Here is a tiny trained network, its code and every weight. The questions are about switching its units off for an input and a class, where a switched-off unit gives its printed mean instead of its output.

import numpy as np


def w(rows, s, z=0):
    codes = np.array(rows[::2]) - 128.0
    scale = np.full(codes.shape[1], s)
    scale[-1] = z or s
    return codes * scale


def norm(h):
    return h / np.sqrt((h * h).mean(-1, keepdims=True) + 1e-5)


def f(y):
    return np.maximum(y, 0)


def log_softmax(a):
    a = a - a.max(-1, keepdims=True)
    return a - np.log(np.exp(a).sum(-1, keepdims=True))


def net(x, mask):
    res = np.array(x, float).reshape(1, 3) / 4 @ E
    u = 0
    for l in range(2):
        y = f(norm(res) @ A[l][:, :-1].T + A[l][:, -1])
        res = res + np.where(mask[u : u + 15], y, B[l][:, -1]) @ B[l][:, :-1]
        u += 15
    return log_softmax(norm(res)[-1] @ U[:, :-1].T + U[:, -1])


A, B = {}, {}
E = w([
[86,142,106,96,162,253,147],'x0',
[155,97,110,148,114,143,27],'x1',
[231,94,90,186,121,163,131],'x2',
],0.013)
A[0] = w([
[129,118,125,129,134,121,103,121],'L0N1',
[126,131,118,137,131,137,99,122],'L0N2',
[204,118,128,167,121,98,61,46],'L0N3',
[172,116,119,135,128,108,90,83],'L0N4',
[135,122,139,125,116,140,128,71],'L0N5',
[91,128,133,116,134,201,5,124],'L0N6',
[156,143,140,131,137,174,112,74],'L0N7',
[174,130,142,142,124,82,41,96],'L0N8',
[176,113,118,140,125,97,97,3],'L0N9',
[245,122,121,166,129,149,124,51],'L0N10',
[115,127,130,119,126,133,47,29],'L0N11',
[101,122,126,125,127,156,48,132],'L0N12',
[169,125,133,136,129,58,62,145],'L0N13',
[166,127,130,141,129,40,61,148],'L0N14',
[177,116,126,135,122,164,123,80],'L0N15',
],0.031,0.0053)
B[0] = w([
[139,188,104,124,95,143,171,148],'L0N1',
[131,160,145,183,119,122,156,153],'L0N2',
[231,179,110,183,161,174,11,236],'L0N3',
[191,162,117,150,174,140,66,186],'L0N4',
[131,122,126,132,139,121,119,131],'L0N5',
[50,136,4,94,42,169,75,243],'L0N6',
[143,100,158,128,106,181,117,168],'L0N7',
[82,238,90,93,159,167,50,221],'L0N8',
[120,144,105,158,124,140,22,186],'L0N9',
[149,46,130,8,175,103,203,250],'L0N10',
[156,180,74,93,74,170,107,175],'L0N11',
[111,197,88,130,98,128,81,194],'L0N12',
[72,90,87,177,56,114,136,226],'L0N13',
[108,104,133,197,41,105,130,239],'L0N14',
[113,91,158,85,141,146,196,184],'L0N15',
],0.04,0.022)
A[1] = w([
[162,130,125,194,153,140,87,59],'L1N1',
[80,154,148,99,132,44,97,202],'L1N2',
[117,122,145,154,108,122,132,29],'L1N3',
[75,151,157,130,151,65,102,137],'L1N4',
[167,177,100,164,138,252,153,2],'L1N5',
[202,120,149,115,176,205,151,113],'L1N6',
[144,145,150,170,146,188,138,130],'L1N7',
[155,141,169,131,132,123,121,28],'L1N8',
[108,143,156,118,91,93,116,105],'L1N9',
[145,93,127,166,56,16,116,61],'L1N10',
[137,179,101,157,135,166,83,170],'L1N11',
[149,154,138,143,118,147,111,57],'L1N12',
[144,143,208,100,91,152,123,112],'L1N13',
[218,141,99,180,116,145,71,103],'L1N14',
[101,83,176,199,105,155,152,123],'L1N15',
],0.034,0.0025)
B[1] = w([
[86,151,96,74,89,163,151,180],'L1N1',
[156,171,113,101,163,84,126,163],'L1N2',
[130,118,131,128,146,114,152,139],'L1N3',
[129,132,170,102,133,87,86,153],'L1N4',
[106,93,114,210,80,109,143,212],'L1N5',
[134,94,181,172,177,138,169,175],'L1N6',
[127,162,163,162,101,134,123,138],'L1N7',
[89,94,124,106,131,128,150,128],'L1N8',
[127,139,137,133,164,103,111,158],'L1N9',
[116,118,153,252,141,140,154,178],'L1N10',
[129,117,112,106,98,72,79,254],'L1N11',
[126,133,87,121,115,120,145,158],'L1N12',
[171,143,91,151,168,125,95,140],'L1N13',
[39,165,90,84,53,169,154,246],'L1N14',
[135,158,160,144,156,108,170,146],'L1N15',
],0.043,0.023)
U = w([
[138,115,194,239,146,79,211,122],'0',
[89,139,30,109,1,184,74,174],'1',
[187,212,170,45,191,32,106,123],'2',
[213,176,211,62,83,170,152,12],'3',
[208,12,167,37,188,198,231,136],'4',
],0.014,0.011)

Each question gives the input, the list of numbers given to net, and the class t.
The units are the neurons (one row each of A and B). Each row of codes is followed by its name. A weight is (code - 128) times the scale printed after its matrix; where a second scale follows, it is the last column's (A, B and U).
mask holds one flag per neuron, layer by layer. A switched-off neuron (its flag False) gives its mean, the last column of its row in B, instead of its output. The means were averaged over made-up inputs and are rounded, as every weight is.
A unit's drop is (log p(t) with every unit on - log p(t) with that unit switched off) / (log p(t) with every unit on - log p(t) with every unit switched off).
most important unit: the unit with the biggest drop
top k neurons: the k neurons with the biggest drops, biggest first
k most important neurons of layer l: the k neurons of layer l with the biggest drops, biggest first
drop of u: that unit's drop, to one decimal
input [-2,-2,6], class 4: most important unit => L0N10
input [3,-3,1], class 0: top 2 neurons => [L0N6; L0N3]
input [4,-3,-1], class 0: top 2 neurons => [L0N6; L0N9]
input [-2,-4,0], class 0: top 4 neurons => [L0N6; L0N3; L0N4; L0N9]
input [0,-8,1], class 0: top 2 neurons => [L0N6; L0N9]
input [-1,-6,0], class 2: top 2 neurons => [L0N3; L0N4]
input [8,-7,2], class 0: 3 most important neurons of layer 0 => [L0N6; L0N3; L0N10]
input [2,-3,2], class 4: top 3 neurons => [L0N14; L0N6; L0N3]
input [3,-7,4], class 4: top 3 neurons => [L0N14; L0N6; L0N3]
input [-5,-8,-6], class 0: 3 most important neurons of layer 0 => [L0N3; L0N8; L0N6]
input [2,-6,-2], class 2: 4 most important neurons of layer 0 => [L0N3; L0N4; L0N6; L0N1]
input [-7,-3,-3], class 0: top 3 neurons => [L0N3; L0N6; L1N10]
input [7,-6,-6], class 0: 2 most important neurons of layer 1 => [L1N14; L1N1]
input [-3,-8,-3], class 2: most important unit => L0N3
input [5,-4,0], class 0: top 4 neurons => [L0N6; L0N3; L0N9; L0N10]
input [-3,-5,-2], class 0: drop of L0N6 => 0.6
input [7,0,8], class 4: drop of L1N4 => 0.0
input [-2,-3,4], class 4: drop of L0N10 => 0.8
input [1,-5,-3], class 2: drop of L0N14 => 0.7
input [2,-6,-8], class 2: most important unit => L0N3
